Below is a small trained network, with its code and all its weights. Each question gives an input and a class and asks what happens when units are switched off, that is, made to give their printed mean instead of their output.

import numpy as np


def w(rows, s, z=0):
    codes = np.array(rows[::2]) - 128.0
    scale = np.full(codes.shape[1], s)
    scale[-1] = z or s
    return codes * scale


def f(y):
    return np.maximum(y, 0)


def log_softmax(a):
    a = a - a.max(-1, keepdims=True)
    return a - np.log(np.exp(a).sum(-1, keepdims=True))


def net(x, mask):
    res = np.array(x, float).reshape(1, 6) / 4 @ E
    y = f(res @ A[0][:, :-1].T + A[0][:, -1])
    res = res + np.where(mask, y, B[0][:, -1]) @ B[0][:, :-1]
    return log_softmax(res[-1] @ U[:, :-1].T + U[:, -1])


A, B = {}, {}
E = w([
[230,71,103,159],'x0',
[143,200,86,47],'x1',
[2,136,115,246],'x2',
[55,108,212,56],'x3',
[177,239,94,216],'x4',
[175,154,212,109],'x5',
],0.0075)
A[0] = w([
[186,46,131,183,253],'N1',
[68,213,133,193,79],'N2',
[179,220,135,107,117],'N3',
[131,90,198,23,212],'N4',
[64,33,114,163,103],'N5',
[49,1,133,174,139],'N6',
[195,73,128,82,114],'N7',
[150,210,149,66,98],'N8',
[121,140,14,203,102],'N9',
[154,92,116,198,162],'N10',
[74,132,190,39,109],'N11',
[49,152,68,202,100],'N12',
],0.0085,0.0052)
B[0] = w([
[227,198,196,113,228],'N1',
[123,50,30,82,198],'N2',
[153,71,175,209,197],'N3',
[87,194,89,30,254],'N4',
[153,254,218,191,197],'N5',
[184,228,254,221,230],'N6',
[205,103,52,84,190],'N7',
[85,96,181,201,189],'N8',
[62,209,158,28,211],'N9',
[147,204,202,130,186],'N10',
[46,136,232,127,211],'N11',
[101,70,63,19,215],'N12',
],0.0078,0.0082)
U = w([
[160,86,51,1,212],'0',
[244,140,189,237,186],'1',
[99,65,62,195,3],'2',
[32,161,214,130,46],'3',
],0.0093,0.0043)

Each question gives the input, the list of numbers given to net, and the class t.
The units are the neurons (one row each of A and B). Each row of codes is followed by its name. A weight is (code - 128) times the scale printed after its matrix; where a second scale follows, it is the last column's (A, B and U).
mask holds one flag per neuron, in row order. A switched-off neuron (its flag False) gives its mean, the last column of its row in B, instead of its output. The means were averaged over made-up inputs and are rounded, as every weight is.
A unit's drop is (log p(t) with every unit on - log p(t) with that unit switched off) / (log p(t) with every unit on - log p(t) with every unit switched off).
The circuit of an input: a set's keep is (log p(t) with only the set's units on - log p(t) with every unit switched off) / (log p(t) with every unit on - log p(t) with every unit switched off). Starting from all 12 units, units are removed one at a time, each time the one whose removal leaves the highest keep (on an exact tie, the one counted first), for as long as the keep stays at least 0.8.
units of the circuit, in order: the units of the circuit, biggest drop first
top k neurons: the k neurons with the biggest drops, biggest first
drop of u: that unit's drop, to one decimal
input [-8,5,4,-2,3,1], class 0: units of the circuit, in order -> N2; N12
input [1,-8,7,-7,6,-5], class 3: units of the circuit, in order -> N9
input [0,-4,8,-6,6,8], class 0: units of the circuit, in order -> N2; N12
input [4,-5,-4,8,-2,8], class 0: top 2 neurons -> N7; N4
input [0,-6,7,6,-3,-8], class 1: top 3 neurons -> N6; N5; N4
input [-2,8,-2,5,-6,-6], class 3: top 4 neurons -> N11; N12; N2; N8
input [1,7,-2,6,-8,-5], class 3: top 3 neurons -> N11; N12; N2
input [-5,-3,-7,2,-8,-8], class 3: top 2 neurons -> N11; N6
input [2,-8,0,7,1,-6], class 1: drop of N6 -> 0.1
input [-8,-1,3,2,5,-6], class 0: drop of N2 -> 0.2
input [0,-6,-3,1,-8,-7], class 1: drop of N6 -> 0.3
